Below are the code and all the weights of a small trained network. Each question names an input and a class and asks about switching units off, where a switched-off unit gives its printed mean instead of its output.

import numpy as np


def w(rows, s, z=0):
    codes = np.array(rows[::2]) - 128.0
    scale = np.full(codes.shape[1], s)
    scale[-1] = z or s
    return codes * scale


def norm(h):
    return h / np.sqrt((h * h).mean(-1, keepdims=True) + 1e-5)


def f(y):
    return np.maximum(y, 0)


def log_softmax(a):
    a = a - a.max(-1, keepdims=True)
    return a - np.log(np.exp(a).sum(-1, keepdims=True))


def net(x, mask):
    res = np.array(x, float).reshape(1, 4) / 4 @ E
    u = 0
    for l in range(4):
        y = f(norm(res) @ A[l][:, :-1].T + A[l][:, -1])
        res = res + np.where(mask[u : u + 6], y, B[l][:, -1]) @ B[l][:, :-1]
        u += 6
    return log_softmax(norm(res)[-1] @ U[:, :-1].T + U[:, -1])


A, B = {}, {}
E = w([
[67,126,140,157,202,141],'x0',
[115,169,211,135,128,29],'x1',
[227,84,143,99,180,120],'x2',
[87,2,87,242,135,156],'x3',
],0.0066)
A[0] = w([
[86,179,110,77,166,141,193],'L0N1',
[117,108,98,140,127,71,101],'L0N2',
[161,195,156,88,124,60,71],'L0N3',
[196,61,117,114,36,89,53],'L0N4',
[142,82,82,254,98,121,45],'L0N5',
[185,151,137,183,119,81,9],'L0N6',
],0.0097,0.0015)
B[0] = w([
[198,82,118,137,135,81,208],'L0N1',
[195,64,122,184,119,161,156],'L0N2',
[136,100,96,146,112,129,254],'L0N3',
[53,159,81,49,125,108,215],'L0N4',
[193,145,89,98,132,89,241],'L0N5',
[68,138,158,249,90,141,165],'L0N6',
],0.012,0.0055)
A[1] = w([
[58,172,253,124,155,71,126],'L1N1',
[103,33,168,92,254,90,2],'L1N2',
[128,94,219,141,162,93,102],'L1N3',
[96,55,80,37,132,65,160],'L1N4',
[160,96,165,168,65,110,21],'L1N5',
[45,230,50,184,91,136,38],'L1N6',
],0.0064,0.00089)
B[1] = w([
[174,69,68,143,147,177,165],'L1N1',
[62,115,98,71,254,147,186],'L1N2',
[128,222,169,179,134,159,163],'L1N3',
[100,213,140,127,87,136,253],'L1N4',
[60,187,139,226,87,136,175],'L1N5',
[66,157,175,94,127,89,194],'L1N6',
],0.0092,0.0048)
A[2] = w([
[122,144,164,97,62,111,255],'L2N1',
[153,149,122,173,245,97,187],'L2N2',
[107,155,135,174,96,49,147],'L2N3',
[138,71,149,155,130,60,56],'L2N4',
[152,166,149,115,133,111,95],'L2N5',
[70,171,115,144,96,136,34],'L2N6',
],0.011,0.0007)
B[2] = w([
[110,105,117,106,196,37,206],'L2N1',
[83,136,155,82,80,110,236],'L2N2',
[94,109,159,109,157,158,253],'L2N3',
[223,95,119,114,156,166,165],'L2N4',
[182,55,59,101,75,118,161],'L2N5',
[215,134,180,58,135,254,208],'L2N6',
],0.0097,0.0067)
A[3] = w([
[63,227,174,125,147,211,27],'L3N1',
[15,185,88,150,99,137,2],'L3N2',
[254,86,85,82,123,120,152],'L3N3',
[45,26,106,184,159,134,63],'L3N4',
[148,134,247,182,105,60,142],'L3N5',
[161,178,23,52,157,205,222],'L3N6',
],0.0077,0.00095)
B[3] = w([
[185,124,88,50,183,137,179],'L3N1',
[74,100,99,142,188,58,147],'L3N2',
[224,54,145,254,122,190,228],'L3N3',
[203,137,92,124,23,79,155],'L3N4',
[54,137,164,150,84,196,165],'L3N5',
[22,108,216,130,154,130,254],'L3N6',
],0.0077,0.0087)
U = w([
[185,35,84,191,37,31,157],'0',
[113,98,168,97,151,158,225],'1',
[53,143,59,65,110,2,191],'2',
[47,108,164,200,91,205,103],'3',
[149,199,120,166,133,109,3],'4',
],0.0094,0.002)

Each question gives the input, the list of numbers given to net, and the class t.
The units are the neurons (one row each of A and B). Each row of codes is followed by its name. A weight is (code - 128) times the scale printed after its matrix; where a second scale follows, it is the last column's (A, B and U).
mask holds one flag per neuron, layer by layer. A switched-off neuron (its flag False) gives its mean, the last column of its row in B, instead of its output. The means were averaged over made-up inputs and are rounded, as every weight is.
A unit's drop is (log p(t) with every unit on - log p(t) with that unit switched off) / (log p(t) with every unit on - log p(t) with every unit switched off).
The circuit of an input: a set's keep is (log p(t) with only the set's units on - log p(t) with every unit switched off) / (log p(t) with every unit on - log p(t) with every unit switched off). Starting from the 12 units with the biggest drops (on a tie, the unit counted first), units are removed one at a time, each time the one whose removal leaves the highest keep (on an exact tie, the one counted first), for as long as the keep stays at least 0.8.
circuit, biggest first: the units of the circuit, biggest drop first
most important unit: the unit with the biggest drop
k most important neurons: the k neurons with the biggest drops, biggest first
top k neurons in layer l: the k neurons of layer l with the biggest drops, biggest first
input [5,5,1,1], class 2: top 2 neurons in layer 0 -> [L0N3; L0N1]
input [-6,1,3,-6], class 0: top 2 neurons in layer 2 -> [L2N5; L2N2]
input [3,7,1,8], class 0: 2 most important neurons -> [L3N4; L0N5]
input [-6,3,4,5], class 2: circuit, biggest first -> [L0N4]
input [8,-5,-5,-6], class 2: circuit, biggest first -> [L0N1; L2N6]
input [2,-8,6,-3], class 3: top 3 neurons in layer 3 -> [L3N6; L3N3; L3N1]
input [5,7,6,1], class 3: 2 most important neurons -> [L0N4; L0N6]
input [6,5,-2,-2], class 2: circuit, biggest first -> [L3N3; L3N6]
input [1,7,6,1], class 3: circuit, biggest first -> [L0N6; L3N5]
input [6,4,4,-5], class 2: 2 most important neurons -> [L2N2; L1N2]
input [2,-5,4,-4], class 3: circuit, biggest first -> [L2N1; L3N6]
input [-3,7,-2,-5], class 3: top 4 neurons in layer 0 -> [L0N5; L0N4; L0N6; L0N3]
input [8,4,2,-6], class 2: 2 most important neurons -> [L1N2; L2N2]
input [-2,5,-4,-4], class 3: circuit, biggest first -> [L0N4; L0N5; L3N5]
input [8,0,3,5], class 2: most important unit -> L1N2
input [-5,4,-5,-7], class 0: 3 most important neurons -> [L0N4; L2N5; L0N1]
input [4,6,-6,1], class 1: circuit, biggest first -> [L3N1; L2N6]
input [0,-7,-6,-8], class 0: 2 most important neurons -> [L0N1; L0N4]
input [6,6,1,5], class 2: 2 most important neurons -> [L1N2; L3N3]
input [4,0,-7,4], class 1: top neuron in layer 3 -> [L3N1]
input [-8,8,-3,5], class 2: 4 most important neurons -> [L0N4; L3N3; L0N1; L1N6]
input [8,4,4,-8], class 0: top 2 neurons in layer 0 -> [L0N1; L0N4]
input [-3,1,-4,6], class 0: top 2 neurons in layer 0 -> [L0N5; L0N6]
input [-5,7,4,-1], class 3: top 2 neurons in layer 0 -> [L0N6; L0N3]
